Each row of numbers belongs to one of the nodes below and depends on some of the facts about them. Some rows are named. Which node is each other row?

Some nodes and their rows:
-20,-6,9,8,-17,-6,-2,-19,-3,12,-12,-3 -> skabel
0,2,7,-3,-15,-25,-1,2,7,-8,-8,-19 -> betaku
-12,6,13,0,-16,-24,-13,-11,5,-11,-25,-14 -> deflik
-28,-10,1,5,-20,-30,-6,-17,2,1,-24,0 -> trimuste
-3,1,0,-3,-16,-28,-14,-1,6,-6,-14,-6 -> klaper
-9,-9,-6,3,-19,-18,-5,-6,0,-4,-13,9 -> nodrel
-20,-2,0,4,-24,-11,9,-14,-12,26,-13,-23 -> zado
-10,-4,-6,-1,-31,0,0,-4,-11,28,-1,-21 -> lito
-14,-9,0,-2,-17,-13,-8,0,-6,16,-7,-2 -> klotreko
-21,-7,2,2,-20,-21,-12,-12,-9,10,-29,5 -> stuplas
-14,-11,0,5,-19,-19,1,0,-7,4,-11,0 -> semu
-29,-12,7,7,-22,-21,0,-12,-2,10,-17,-8 -> skorar
-11,-12,2,6,-5,-8,-8,-14,4,10,-28,-4 -> nese
1,-15,-1,2,-11,-13,-16,-1,4,9,-22,-5 -> bazim
-20,1,10,2,-10,-28,2,-6,1,2,-20,-23 -> brotram
-25,-24,3,2,-21,18,-1,2,-26,41,-7,10 -> saklis
-19,-14,5,-2,-19,-24,-2,-5,-3,9,-9,-5 -> tresel
-9,-11,-3,4,-18,-14,-5,-9,2,-1,-12,12 -> limis
-24,-2,12,3,-18,6,-2,0,-13,20,-19,-16 -> zoze
-23,-12,4,3,-16,-2,1,2,0,2,-11,3 -> nera

How the nodes are related:
betaku | dedri 943 | pleste deflik
bobres | dedri 441 | drizos nufo | runomu 363
boskibrak | dedri 296 | pleste stuplas | runomu 212
bresu | pleste stugrufer
brotram | dedri 943 | drizos gresto | pleste nufo | runomu 368
brotri | dedri 943 | runomu 297
dazem | dedri 296 | drizos klidrum | pleste klidrum
deflik | dedri 441 | drizos topeno
droskas | dedri 441 | drizos rigestis | pleste brotram
drozum | dedri 441 | runomu 663
dubi | dedri 441 | pleste betaku | runomu 212
fladus | dedri 296 | pleste trimuste | runomu 363
flagek | dedri 296 | drizos nera | runomu 305
fofi | dedri 441 | runomu 100
foger | dedri 296 | drizos klidrum | pleste pleplam | runomu 585
gregrurum | dedri 943 | pleste vudrir | runomu 363
grodrol | dedri 441 | pleste sivos | runomu 383
gufa | pleste padrir
kladis | dedri 296
kleste | dedri 943 | drizos nufo
klidrum | dedri 296 | pleste fladus
klisu | dedri 441 | runomu 175
klozulol | dedri 441 | pleste limis | runomu 368
levum | dedri 943 | drizos bazim | runomu 305
likla | dedri 943 | runomu 100
limis | dedri 296 | runomu 554
lito | pleste gregrurum
lopabur | dedri 943 | drizos bazim | runomu 363
ludrak | dedri 943 | pleste grodrol
menim | dedri 943
mibrastu | dedri 296 | drizos klaper
miskol | dedri 441 | drizos tema
nedrul | dedri 943 | runomu 554
nera | dedri 296 | runomu 175
nese | dedri 943 | drizos bazim
nivon | dedri 441 | pleste nodrel | runomu 585
nodrel | dedri 296
nufo | pleste klaper
padrir | dedri 441 | pleste brotri
pleplam | dedri 943 | pleste nivon
regrili | dedri 441 | pleste bazim | runomu 585
riflan | dedri 943 | pleste lopabur | runomu 175
rotakan | dedri 296 | drizos tafen
saklis | dedri 441 | pleste ludrak
saklo | dedri 943 | runomu 416
sebrik | pleste klutrer
semu | dedri 296 | runomu 368
siflis | dedri 296 | runomu 363
sivos | dedri 943 | runomu 283
skabel | dedri 296 | drizos tafen | runomu 297
skesi | dedri 441 | runomu 383
skonefle | dedri 441 | drizos nera | runomu 123
skorar | dedri 296 | drizos zaplete | runomu 585
sotrer | dedri 441 | drizos topeno | pleste skonefle | runomu 123
stedu | dedri 943 | drizos lito | pleste nese | runomu 100
stemi | dedri 296 | runomu 585
stoflok | dedri 441 | drizos gresto | runomu 175
stugrufer | dedri 296 | runomu 554
stuplas | dedri 441 | drizos dodok | runomu 368
sudron | dedri 441 | pleste menim
tafen | dedri 441 | drizos stedu | runomu 383
tema | dedri 943 | drizos lito | pleste dubi
tralekas | dedri 943 | runomu 305
tresel | dedri 943 | runomu 585
trimuste | dedri 296 | drizos klutrer | runomu 585
trinu | dedri 943 | pleste kleste | runomu 416
triplas | dedri 441 | pleste tutrom | runomu 305
tutrom | dedri 296 | drizos rigestis | pleste riflan | runomu 283
vabreskan | dedri 296 | drizos rigestis | pleste klisu | runomu 175
veplil | dedri 943 | drizos nera | pleste flagek | runomu 663
vudrir | dedri 296 | runomu 663
zado | dedri 943 | drizos lito | pleste sotrer | runomu 368
zogru | dedri 943 | pleste veplil
zoze | dedri 441 | drizos dodok | pleste boskibrak | runomu 363

Rows to name:
-11,-15,-10,8,-4,3,-6,-12,-2,17,-35,7	lopabur
-21,-4,7,3,-22,-2,-9,-12,-8,15,-20,-8	miskol
-17,-13,8,-2,-29,-21,-8,-5,-6,7,-12,-7	nivon
-34,-10,14,8,-20,-11,6,-8,-5,16,-10,-21	foger
-10,-10,-8,-1,-17,-17,-6,-7,-1,5,-15,8	menim
-49,-3,14,5,-16,5,6,-3,-5,11,-8,0	vabreskan
-33,-4,3,-3,-12,-17,-7,0,-9,11,-3,9	rigestis
-27,-6,14,9,-16,2,5,-7,-6,13,-11,-15	dazem
-13,-1,6,4,-8,-3,-14,-10,-9,9,-27,10	skonefle
-17,-16,-6,-1,-15,1,1,-2,-5,18,-10,7	riflan
-12,-10,-5,-2,-16,-19,-13,-4,-2,8,-14,5	klutrer
-17,-10,10,1,-25,-6,-1,7,-15,13,-10,-15	klozulol
-17,-8,6,8,-10,-12,-8,-18,0,1,-19,9	flagek
-16,-14,11,2,-20,7,-4,0,-18,25,-4,-3	triplas
-35,8,25,0,-17,-3,0,-1,-8,4,-10,-20	droskas
-13,3,-7,4,-25,8,9,-14,-8,28,-13,-17	stedu
-21,-13,14,-2,-29,-11,-4,3,-10,14,-7,-18	regrili
-19,-15,4,2,-24,-26,-1,-5,-3,5,-5,-6	stemi
-20,-7,-1,3,-9,-14,-6,-16,1,10,-23,4	kleste
-24,-24,-6,1,-24,19,-7,-2,-19,33,-15,26	grodrol

